Below are the code and all the weights of a small trained network. Each question names an input and a class and asks about switching units off, where a switched-off unit gives its printed mean instead of its output.

import numpy as np


def w(rows, s, z=0):
    codes = np.array(rows[::2]) - 128.0
    scale = np.full(codes.shape[1], s)
    scale[-1] = z or s
    return codes * scale


def f(y):
    return y / 2 * (1 + np.tanh(0.7978845608 * (y + 0.044715 * y**3)))


def log_softmax(a):
    a = a - a.max(-1, keepdims=True)
    return a - np.log(np.exp(a).sum(-1, keepdims=True))


def net(x, mask):
    res = np.array(x, float).reshape(1, 5) / 4 @ E
    y = f(res @ A[0][:, :-1].T + A[0][:, -1])
    res = res + np.where(mask, y, B[0][:, -1]) @ B[0][:, :-1]
    return log_softmax(res[-1] @ U[:, :-1].T + U[:, -1])


A, B = {}, {}
E = w([
[3,149,136],'x0',
[152,150,99],'x1',
[121,140,19],'x2',
[145,251,142],'x3',
[116,164,190],'x4',
],0.0051)
A[0] = w([
[121,80,168,166],'n0',
[216,177,100,128],'n1',
[176,81,178,244],'n2',
[146,166,155,94],'n3',
[80,150,127,95],'n4',
[138,105,123,255],'n5',
[132,144,140,71],'n6',
[115,82,153,179],'n7',
[134,113,120,220],'n8',
[141,108,107,219],'n9',
[129,125,118,116],'n10',
[154,164,157,176],'n11',
[94,155,127,39],'n12',
[114,92,148,145],'n13',
[114,74,159,122],'n14',
[129,116,117,167],'n15',
[68,144,188,170],'n16',
[127,114,138,220],'n17',
[130,134,127,41],'n18',
[142,141,143,97],'n19',
[169,165,111,83],'n20',
[145,156,148,76],'n21',
[130,129,124,60],'n22',
[140,92,6,117],'n23',
[99,134,126,110],'n24',
[130,125,133,41],'n25',
[132,110,130,246],'n26',
[145,139,146,180],'n27',
[126,133,132,126],'n28',
[90,150,127,73],'n29',
],0.018,0.0037)
B[0] = w([
[102,148,49,192],'n0',
[56,238,33,208],'n1',
[254,150,69,243],'n2',
[156,196,166,153],'n3',
[175,33,168,158],'n4',
[186,118,74,194],'n5',
[133,151,157,119],'n6',
[99,126,58,188],'n7',
[157,125,91,171],'n8',
[163,132,84,179],'n9',
[119,129,123,125],'n10',
[183,206,139,182],'n11',
[140,68,183,132],'n12',
[88,135,82,163],'n13',
[60,134,71,178],'n14',
[137,122,106,147],'n15',
[253,90,110,235],'n16',
[152,127,86,173],'n17',
[102,133,153,106],'n18',
[134,167,145,127],'n19',
[75,202,92,148],'n20',
[129,193,161,134],'n21',
[101,131,139,110],'n22',
[44,43,20,254],'n23',
[133,74,139,137],'n24',
[105,137,156,107],'n25',
[176,119,71,186],'n26',
[161,165,124,158],'n27',
[135,125,133,129],'n28',
[153,58,170,141],'n29',
],0.027,0.0055)
U = w([
[108,116,149,4],'0',
[94,188,109,223],'1',
[114,49,109,100],'2',
[221,174,94,81],'3',
[228,107,150,108],'4',
[177,120,2,189],'5',
[71,138,194,2],'6',
],0.0066,0.0053)

Each question gives the input, the list of numbers given to net, and the class t.
The units are the neurons (one row each of A and B). Each row of codes is followed by its name. A weight is (code - 128) times the scale printed after its matrix; where a second scale follows, it is the last column's (A, B and U).
mask holds one flag per neuron, in row order. A switched-off neuron (its flag False) gives its mean, the last column of its row in B, instead of its output. The means were averaged over made-up inputs and are rounded, as every weight is.
A unit's drop is (log p(t) with every unit on - log p(t) with that unit switched off) / (log p(t) with every unit on - log p(t) with every unit switched off).
The circuit of an input: a set's keep is (log p(t) with only the set's units on - log p(t) with every unit switched off) / (log p(t) with every unit on - log p(t) with every unit switched off). Starting from the 12 units with the biggest drops (on a tie, the unit counted first), units are removed one at a time, each time the one whose removal leaves the highest keep (on an exact tie, the one counted first), for as long as the keep stays at least 0.8.
units of the circuit, in order: the units of the circuit, biggest drop first
unit that matters most: the unit with the biggest drop
top k neurons: the k neurons with the biggest drops, biggest first
drop of u: that unit's drop, to one decimal
input [1,2,-1,7,-3], class 1: unit that matters most	n2
input [3,8,-8,1,3], class 4: units of the circuit, in order	[n1, n23, n16]
input [-7,-2,-3,4,1], class 3: units of the circuit, in order	[n23, n11]
input [5,-5,-8,3,-4], class 4: units of the circuit, in order	[n23, n1, n16]
input [4,0,-7,0,4], class 4: units of the circuit, in order	[n23, n1]
input [-5,-2,1,5,6], class 3: units of the circuit, in order	[n23, n11]
input [-6,8,-3,7,2], class 1: top 3 neurons	[n1, n16, n20]
input [2,-6,6,1,0], class 2: top 2 neurons	[n2, n1]
input [-5,6,-4,8,1], class 1: top 3 neurons	[n1, n16, n20]
input [-8,-1,2,7,-1], class 1: drop of n1	0.2
input [-6,6,-8,8,-6], class 3: drop of n2	0.3
input [3,6,0,-3,5], class 4: drop of n23	0.4
